Here is a tiny trained network, its code and every weight. The questions are about switching its units off for an input and a target symbol, where a switched-off unit gives its printed mean instead of its output.

import numpy as np


def w(rows, s, z=0):
    codes = np.array(rows[::2]) - 128.0
    scale = np.full(codes.shape[1], s)
    scale[-1] = z or s
    return codes * scale


def f(y):
    return y / 2 * (1 + np.tanh(0.7978845608 * (y + 0.044715 * y**3)))


def softmax(a):
    e = np.exp(a - a.max(-1, keepdims=True))
    return e / e.sum(-1, keepdims=True)


def log_softmax(a):
    a = a - a.max(-1, keepdims=True)
    return a - np.log(np.exp(a).sum(-1, keepdims=True))


def net(x, mask):
    ids = ['γδεζημξω'.index(c) for c in x.split()]
    T = len(ids)
    res = E[ids] + P[:T]
    r = res
    for j in range(2):
        rows = slice(3 * j, 3 * j + 3)
        q, k, v = (r @ M[0][rows].T for M in (Q, K, V))
        z = softmax(np.where(np.tri(T) > 0, q @ k.T / 3**0.5, -1e9)) @ v
        o = O[0][rows]
        res = res + np.where(mask[j], z, o[:, -1]) @ o[:, :-1]
    y = f(res @ A[0][:, :-1].T + A[0][:, -1])
    res = res + np.where(mask[2:6], y, B[0][:, -1]) @ B[0][:, :-1]
    return log_softmax(res[-1] @ U[:, :-1].T + U[:, -1])


Q, K, V, O, A, B = {}, {}, {}, {}, {}, {}
E = w([
[96,81,190,121,117,6,208],'γ',
[130,208,68,141,74,123,77],'δ',
[170,164,208,156,166,69,79],'ε',
[12,148,157,134,83,146,105],'ζ',
[104,203,106,81,211,135,153],'η',
[110,100,161,99,85,161,52],'μ',
[141,205,200,134,191,138,132],'ξ',
[137,158,136,127,73,204,199],'ω',
],0.012)
P = w([
[127,45,35,247,172,192,139],'0',
[125,90,70,213,169,182,131],'1',
[117,110,86,189,133,178,128],'2',
[123,127,108,161,116,151,125],'3',
[128,147,131,137,103,138,123],'4',
[126,162,144,113,78,128,127],'5',
[134,173,163,91,67,111,121],'6',
[137,189,182,71,50,97,130],'7',
[142,201,199,45,44,78,130],'8',
[148,216,213,24,35,62,130],'9',
[148,227,227,2,12,55,135],'10',
],0.0071)
Q[0] = w([
[144,171,155,118,255,143,118],'H1',
[174,151,112,131,151,120,151],'H1',
[134,132,157,125,154,150,157],'H1',
[139,125,66,126,144,107,163],'H2',
[95,49,99,59,221,100,146],'H2',
[46,197,167,167,116,135,138],'H2',
],0.049)
K[0] = w([
[139,67,81,222,165,155,131],'H1',
[87,76,134,132,153,147,90],'H1',
[116,142,100,163,137,99,107],'H1',
[109,64,136,124,149,132,84],'H2',
[158,93,37,148,191,160,164],'H2',
[181,148,122,3,112,112,138],'H2',
],0.039)
V[0] = w([
[87,89,160,159,30,181,109],'H1',
[147,105,196,122,161,158,235],'H1',
[52,112,24,51,120,87,197],'H1',
[175,85,156,76,169,87,109],'H2',
[4,102,177,124,140,98,134],'H2',
[134,84,116,48,109,200,75],'H2',
],0.02)
O[0] = w([
[143,165,119,110,133,193,170,228],'H1',
[125,187,94,158,93,101,63,13],'H1',
[82,135,159,247,126,157,165,159],'H1',
[103,118,77,158,156,173,149,3],'H2',
[159,30,123,134,192,131,83,122],'H2',
[220,155,104,182,103,124,145,35],'H2',
],0.015,0.0057)
A[0] = w([
[119,181,23,104,183,252,100,12],'N1',
[132,226,74,152,208,212,2,97],'N2',
[95,176,165,194,222,155,168,4],'N3',
[98,202,108,161,54,200,41,91],'N4',
],0.012,0.0041)
B[0] = w([
[69,24,141,167,60,150,69,193],'N1',
[122,225,251,140,126,166,116,198],'N2',
[244,126,73,127,110,96,103,216],'N3',
[128,64,35,141,207,129,123,248],'N4',
],0.011,0.012)
U = w([
[88,174,179,143,134,170,125,62],'γ',
[129,240,204,99,64,104,187,252],'δ',
[38,100,103,87,105,155,177,53],'ε',
[191,85,163,109,221,137,197,101],'ζ',
[115,105,144,189,99,2,179,209],'η',
[196,162,105,138,3,170,126,63],'μ',
[136,158,113,57,110,92,103,90],'ξ',
[138,228,59,117,163,205,152,102],'ω',
],0.0036,0.0043)

Each question gives the input, a string of symbols that net reads in full, and the target symbol t.
The units are the heads (3 rows each of Q, K, V and O) and the neurons (one row each of A and B). Each row of codes is followed by its name. A weight is (code - 128) times the scale printed after its matrix; where a second scale follows, it is the last column's (O, A, B and U).
mask holds one flag per unit, heads first, then neurons. A switched-off unit (its flag False) gives its mean, the last column of its rows in O or B, instead of its output. The means were averaged over made-up inputs and are rounded, as every weight is.
A unit's drop is (log p(t) with every unit on - log p(t) with that unit switched off) / (log p(t) with every unit on - log p(t) with every unit switched off).
The circuit of an input: a set's keep is (log p(t) with only the set's units on - log p(t) with every unit switched off) / (log p(t) with every unit on - log p(t) with every unit switched off). Starting from all 6 units, units are removed one at a time, each time the one whose removal leaves the highest keep (on an exact tie, the one counted first), for as long as the keep stays at least 0.8.
units of the circuit, in order: the units of the circuit, biggest drop first
most important unit: the unit with the biggest drop
heads that matter: for each layer, one digit per head in row order, 1 if its drop is at least 0.15 and else 0, layers parted by /
drop of u: that unit's drop, to one decimal
input ω ε ξ ζ γ ξ ζ γ ζ, target γ: heads that matter => 11
input δ ω δ δ ζ ω, target ζ: heads that matter => 01
input μ δ η ζ ω δ μ ω, target μ: heads that matter => 11
input δ δ δ δ δ γ η ξ δ, target ξ: heads that matter => 10
input ξ δ η, target δ: units of the circuit, in order => [H1 N2 N4]
input ζ δ γ δ ζ δ δ ξ γ η ω, target η: units of the circuit, in order => [H1]
input ε γ δ η ζ, target η: heads that matter => 10
input δ δ η δ, target η: heads that matter => 10
input μ δ γ δ μ η ζ ζ μ μ ζ, target μ: heads that matter => 11
input δ μ δ δ ε γ η, target ζ: heads that matter => 10
input ξ ζ δ δ η δ ζ γ η, target δ: units of the circuit, in order => [H1 N2 N4 H2]
input ζ μ ε η ω ζ γ ω, target γ: units of the circuit, in order => [H1 H2 N2]
input γ ω δ ω δ, target ω: units of the circuit, in order => [N4 H1]
input ζ η ζ ε δ η ω ζ δ γ δ, target γ: most important unit => H2
input η ζ η η γ ε, target η: heads that matter => 10
input μ ξ δ γ ζ η ζ ε δ ω ξ, target ε: units of the circuit, in order => [H1 H2 N1]
input ξ ε δ δ δ ξ ω η ζ ζ, target ζ: heads that matter => 01
input ζ γ μ ε γ ζ δ, target ζ: drop of H1 => 0.2
input δ δ ζ ζ η ε ω ω, target ω: drop of H1 => 1.2
input η μ ζ δ η ξ, target η: most important unit => H1
input ζ ζ ζ γ ζ δ ζ δ, target ζ: drop of H2 => 0.9
